Here is a tiny trained network, its code and every weight. The questions are about switching its units off for an input and a target symbol, where a switched-off unit gives its printed mean instead of its output.

import numpy as np


def w(rows, s, z=0):
    codes = np.array(rows[::2]) - 128.0
    scale = np.full(codes.shape[1], s)
    scale[-1] = z or s
    return codes * scale


def f(y):
    return np.maximum(y, 0)


def softmax(a):
    e = np.exp(a - a.max(-1, keepdims=True))
    return e / e.sum(-1, keepdims=True)


def log_softmax(a):
    a = a - a.max(-1, keepdims=True)
    return a - np.log(np.exp(a).sum(-1, keepdims=True))


def net(x, mask):
    ids = ['αηθξστψ'.index(c) for c in x.split()]
    T = len(ids)
    res = E[ids] + P[:T]
    u = 0
    for l in range(2):
        r = res
        for j in range(2):
            rows = slice(3 * j, 3 * j + 3)
            q, k, v = (r @ M[l][rows].T for M in (Q, K, V))
            z = softmax(np.where(np.tri(T) > 0, q @ k.T / 3**0.5, -1e9)) @ v
            o = O[l][rows]
            res = res + np.where(mask[u + j], z, o[:, -1]) @ o[:, :-1]
        u += 2
        y = f(res @ A[l][:, :-1].T + A[l][:, -1])
        res = res + np.where(mask[u : u + 12], y, B[l][:, -1]) @ B[l][:, :-1]
        u += 12
    return log_softmax(res[-1] @ U[:, :-1].T + U[:, -1])


Q, K, V, O, A, B = {}, {}, {}, {}, {}, {}
E = w([
[64,204,168,25],'α',
[84,171,160,243],'η',
[142,81,108,92],'θ',
[132,109,131,120],'ξ',
[117,88,128,98],'σ',
[74,94,164,119],'τ',
[159,7,104,192],'ψ',
],0.021)
P = w([
[216,73,193,137],'0',
[171,127,69,108],'1',
[204,132,145,122],'2',
[185,105,229,130],'3',
[89,132,69,146],'4',
[141,139,123,158],'5',
[248,136,197,117],'6',
[107,152,22,125],'7',
[103,152,140,155],'8',
[156,138,173,151],'9',
[72,136,34,148],'10',
[150,155,95,127],'11',
],0.011)
Q[0] = w([
[168,145,153,84],'0.h0',
[173,44,114,203],'0.h0',
[54,153,82,148],'0.h0',
[39,127,9,200],'0.h1',
[131,207,96,57],'0.h1',
[104,174,114,146],'0.h1',
],0.013)
K[0] = w([
[51,118,238,124],'0.h0',
[235,130,133,87],'0.h0',
[132,151,117,122],'0.h0',
[69,140,2,151],'0.h1',
[26,132,134,112],'0.h1',
[133,117,89,52],'0.h1',
],0.014)
V[0] = w([
[210,236,8,61],'0.h0',
[214,159,166,165],'0.h0',
[121,167,16,98],'0.h0',
[191,193,105,255],'0.h1',
[121,170,241,232],'0.h1',
[133,67,31,247],'0.h1',
],0.0082)
O[0] = w([
[174,107,169,129,44],'0.h0',
[163,50,48,111,153],'0.h0',
[179,132,119,201,69],'0.h0',
[208,223,32,182,130],'0.h1',
[107,152,1,97,109],'0.h1',
[204,161,113,48,246],'0.h1',
],0.0086,0.011)
A[0] = w([
[60,220,188,88,106],'0.n0',
[118,109,118,89,208],'0.n1',
[150,103,108,145,170],'0.n2',
[94,172,100,90,103],'0.n3',
[132,137,63,144,144],'0.n4',
[151,162,117,55,25],'0.n5',
[124,144,87,105,118],'0.n6',
[115,118,102,80,200],'0.n7',
[135,233,192,133,189],'0.n8',
[140,138,80,100,2],'0.n9',
[145,105,141,249,210],'0.n10',
[159,126,64,106,67],'0.n11',
],0.011,0.0021)
B[0] = w([
[219,104,111,214,191],'0.n0',
[115,156,59,87,205],'0.n1',
[189,93,122,121,185],'0.n2',
[82,142,128,113,160],'0.n3',
[190,62,124,159,195],'0.n4',
[112,187,165,77,204],'0.n5',
[96,123,169,107,182],'0.n6',
[167,94,119,105,214],'0.n7',
[1,172,72,123,153],'0.n8',
[75,163,152,132,201],'0.n9',
[120,162,39,52,141],'0.n10',
[116,172,96,210,254],'0.n11',
],0.0077,0.01)
Q[1] = w([
[161,71,154,201],'1.h0',
[52,212,55,223],'1.h0',
[174,25,114,78],'1.h0',
[253,102,129,53],'1.h1',
[171,73,135,108],'1.h1',
[40,57,75,89],'1.h1',
],0.0073)
K[1] = w([
[201,95,80,254],'1.h0',
[167,112,34,243],'1.h0',
[169,155,162,75],'1.h0',
[224,77,155,95],'1.h1',
[222,11,219,78],'1.h1',
[53,86,115,223],'1.h1',
],0.0061)
V[1] = w([
[68,247,241,95],'1.h0',
[105,153,207,179],'1.h0',
[1,182,72,88],'1.h0',
[195,114,131,68],'1.h1',
[111,36,130,211],'1.h1',
[74,232,185,160],'1.h1',
],0.0052)
O[1] = w([
[33,83,179,184,33],'1.h0',
[86,143,177,3,36],'1.h0',
[152,131,132,23,129],'1.h0',
[213,34,206,53,179],'1.h1',
[41,209,180,126,152],'1.h1',
[105,144,141,232,1],'1.h1',
],0.0054,0.0083)
A[1] = w([
[113,101,149,208,23],'1.n0',
[108,126,99,163,3],'1.n1',
[153,121,110,125,145],'1.n2',
[172,160,146,141,90],'1.n3',
[75,98,98,125,56],'1.n4',
[130,76,248,99,67],'1.n5',
[110,90,111,100,144],'1.n6',
[164,88,83,152,198],'1.n7',
[160,92,125,171,58],'1.n8',
[95,107,112,101,148],'1.n9',
[147,104,184,168,76],'1.n10',
[155,157,139,129,108],'1.n11',
],0.016,0.0063)
B[1] = w([
[243,91,65,120,151],'1.n0',
[128,91,214,59,143],'1.n1',
[139,200,207,201,200],'1.n2',
[62,83,85,161,158],'1.n3',
[69,157,115,113,142],'1.n4',
[69,251,196,108,159],'1.n5',
[106,73,100,192,175],'1.n6',
[161,125,195,182,250],'1.n7',
[23,128,2,29,169],'1.n8',
[137,49,111,216,157],'1.n9',
[211,115,105,35,137],'1.n10',
[101,74,102,94,149],'1.n11',
],0.0065,0.02)
U = w([
[68,125,109,246,175],'α',
[116,158,50,145,2],'η',
[150,154,215,151,160],'θ',
[162,27,126,217,246],'ξ',
[104,102,143,160,134],'σ',
[71,18,37,148,39],'τ',
[148,121,64,1,126],'ψ',
],0.0073,0.0037)

Each question gives the input, a string of symbols that net reads in full, and the target symbol t.
The units are the heads (3 rows each of Q, K, V and O) and the neurons (one row each of A and B). Each row of codes is followed by its name. A weight is (code - 128) times the scale printed after its matrix; where a second scale follows, it is the last column's (O, A, B and U).
mask holds one flag per unit, layer by layer, with each layer's heads first. A switched-off unit (its flag False) gives its mean, the last column of its rows in O or B, instead of its output. The means were averaged over made-up inputs and are rounded, as every weight is.
A unit's drop is (log p(t) with every unit on - log p(t) with that unit switched off) / (log p(t) with every unit on - log p(t) with every unit switched off).
The circuit of an input: a set's keep is (log p(t) with only the set's units on - log p(t) with every unit switched off) / (log p(t) with every unit on - log p(t) with every unit switched off). Starting from the 12 units with the biggest drops (on a tie, the unit counted first), units are removed one at a time, each time the one whose removal leaves the highest keep (on an exact tie, the one counted first), for as long as the keep stays at least 0.8.
units of the circuit, in order: the units of the circuit, biggest drop first
unit that matters most: the unit with the biggest drop
top k neurons: the k neurons with the biggest drops, biggest first
top k neurons in layer l: the k neurons of layer l with the biggest drops, biggest first
heads that matter: for each layer, one digit per head in row order, 1 if its drop is at least 0.15 and else 0, layers parted by /
input ψ η ψ ψ η, target η: units of the circuit, in order => [0.h1]
input α ξ ψ ξ, target α: units of the circuit, in order => [0.h1 1.h1]
input α ξ τ, target α: units of the circuit, in order => [0.h1 1.h1]
input ψ α ψ τ ξ τ ξ, target τ: top 2 neurons in layer 1 => [1.n2 1.n7]
input η η σ α ψ ψ ψ η ψ η θ, target η: units of the circuit, in order => [0.h1 0.n11]
input α ψ θ, target α: units of the circuit, in order => [0.h1 1.h1]
input ψ η θ ψ ψ ψ θ ψ η, target η: units of the circuit, in order => [0.n8 0.h1 1.n7]
input ξ ψ ψ ψ τ σ, target ψ: units of the circuit, in order => [0.h1 1.h1]
input σ θ τ ξ ψ α ψ ψ ψ τ, target ψ: units of the circuit, in order => [1.n7 0.n11]
input τ τ ψ σ θ θ σ ξ, target θ: heads that matter => 11 / 00
input ψ ξ α θ ψ ψ ψ ξ τ α, target α: heads that matter => 11 / 01
input ξ ξ ξ θ ψ ψ α η ψ σ σ, target η: units of the circuit, in order => [0.h1 0.n11]
input θ θ θ α ψ ψ α ψ θ, target θ: heads that matter => 11 / 01
input α ξ θ ξ ψ α ξ ψ ξ θ, target τ: heads that matter => 01 / 11
input θ ψ θ, target θ: units of the circuit, in order => [1.n5 0.h1 0.n11]
input ψ θ τ ψ θ ξ ψ τ, target θ: unit that matters most => 0.n11
input ψ ψ τ θ ξ ξ η τ, target ξ: heads that matter => 11 / 01
input ψ α θ ξ ξ, target α: heads that matter => 01 / 01
input θ σ σ, target θ: heads that matter => 11 / 00
input ψ θ ψ ψ σ ξ ψ ψ ψ θ, target ψ: unit that matters most => 0.n5
input τ ξ τ, target τ: units of the circuit, in order => [0.h1 1.n2]
input ψ σ η ψ ξ θ ξ θ, target ξ: units of the circuit, in order => [0.h1 1.n8]
input ψ α ψ θ, target ψ: heads that matter => 01 / 00
input α ψ τ, target α: top 2 neurons in layer 0 => [0.n11 0.n4]
input ξ ψ ξ ψ θ α α, target ξ: units of the circuit, in order => [0.h1 0.n0]
input τ θ ξ θ ξ ψ ψ ξ θ ξ, target ψ: top 3 neurons => [1.n7 0.n4 1.n2]
input θ α τ, target θ: unit that matters most => 1.n5
input ξ α θ ψ σ, target α: units of the circuit, in order => [0.h1 1.h1]
